Below are the code and all the weights of a small trained network. Each question names an input and a class and asks about switching units off, where a switched-off unit gives its printed mean instead of its output.

import numpy as np


def w(rows, s, z=0):
    codes = np.array(rows[::2]) - 128.0
    scale = np.full(codes.shape[1], s)
    scale[-1] = z or s
    return codes * scale


def f(y):
    return y / 2 * (1 + np.tanh(0.7978845608 * (y + 0.044715 * y**3)))


def log_softmax(a):
    a = a - a.max(-1, keepdims=True)
    return a - np.log(np.exp(a).sum(-1, keepdims=True))


def net(x, mask):
    res = np.array(x, float).reshape(1, 2) / 4 @ E
    y = f(res @ A[0][:, :-1].T + A[0][:, -1])
    res = res + np.where(mask, y, B[0][:, -1]) @ B[0][:, :-1]
    return log_softmax(res[-1] @ U[:, :-1].T + U[:, -1])


A, B = {}, {}
E = w([
[159,124,197,171,178,38,233],'x0',
[249,153,66,147,142,102,157],'x1',
],0.013)
A[0] = w([
[19,117,169,130,91,118,135,79],'N0',
[74,179,151,46,175,144,131,12],'N1',
[214,187,82,188,147,136,101,110],'N2',
[205,191,86,83,126,107,126,2],'N3',
[159,254,89,109,56,173,72,133],'N4',
[111,95,213,137,129,148,101,21],'N5',
[135,132,104,94,127,205,87,14],'N6',
[121,176,178,178,221,110,198,139],'N7',
],0.0094,0.0058)
B[0] = w([
[133,201,151,87,96,79,135,210],'N0',
[160,185,173,204,105,25,148,142],'N1',
[146,169,183,95,64,91,110,212],'N2',
[141,198,210,158,113,95,157,174],'N3',
[106,135,88,132,184,93,187,218],'N4',
[130,195,141,216,85,60,119,154],'N5',
[88,154,118,253,215,110,159,173],'N6',
[52,121,60,120,174,133,156,244],'N7',
],0.013,0.011)
U = w([
[104,133,97,164,185,116,148,70],'0',
[145,185,191,125,72,108,119,111],'1',
[123,90,86,5,110,147,101,251],'2',
[147,92,153,132,110,129,96,95],'3',
[140,70,148,149,81,155,108,94],'4',
],0.021)

Each question gives the input, the list of numbers given to net, and the class t.
The units are the neurons (one row each of A and B). Each row of codes is followed by its name. A weight is (code - 128) times the scale printed after its matrix; where a second scale follows, it is the last column's (A, B and U).
mask holds one flag per neuron, in row order. A switched-off neuron (its flag False) gives its mean, the last column of its row in B, instead of its output. The means were averaged over made-up inputs and are rounded, as every weight is.
A unit's drop is (log p(t) with every unit on - log p(t) with that unit switched off) / (log p(t) with every unit on - log p(t) with every unit switched off).
The circuit of an input: a set's keep is (log p(t) with only the set's units on - log p(t) with every unit switched off) / (log p(t) with every unit on - log p(t) with every unit switched off). Starting from all 8 units, units are removed one at a time, each time the one whose removal leaves the highest keep (on an exact tie, the one counted first), for as long as the keep stays at least 0.8.
units of the circuit, in order: the units of the circuit, biggest drop first
unit that matters most: the unit with the biggest drop
k most important neurons: the k neurons with the biggest drops, biggest first
drop of u: that unit's drop, to one decimal
input [2,0], class 2: most important neuron	(N6)
input [-6,6], class 0: 2 most important neurons	(N4; N6)
input [-7,-8], class 1: 4 most important neurons	(N0; N7; N1; N5)
input [-4,0], class 0: 4 most important neurons	(N6; N4; N2; N0)
input [-3,5], class 1: 3 most important neurons	(N2; N7; N3)
input [3,2], class 2: units of the circuit, in order	(N6; N5; N3)
input [0,4], class 1: 2 most important neurons	(N7; N2)
input [-5,-5], class 0: 2 most important neurons	(N6; N2)
input [-5,3], class 0: 2 most important neurons	(N6; N4)
input [3,3], class 2: 3 most important neurons	(N6; N4; N5)
input [-4,-5], class 1: 2 most important neurons	(N7; N0)
input [3,1], class 2: 2 most important neurons	(N6; N4)
input [-1,4], class 1: 3 most important neurons	(N7; N2; N3)
input [-8,5], class 0: unit that matters most	N4
input [-7,-1], class 0: drop of N6	0.3
input [-8,-7], class 0: drop of N4	0.2
input [-4,7], class 1: drop of N2	1.1
input [-2,-1], class 2: drop of N7	0.0
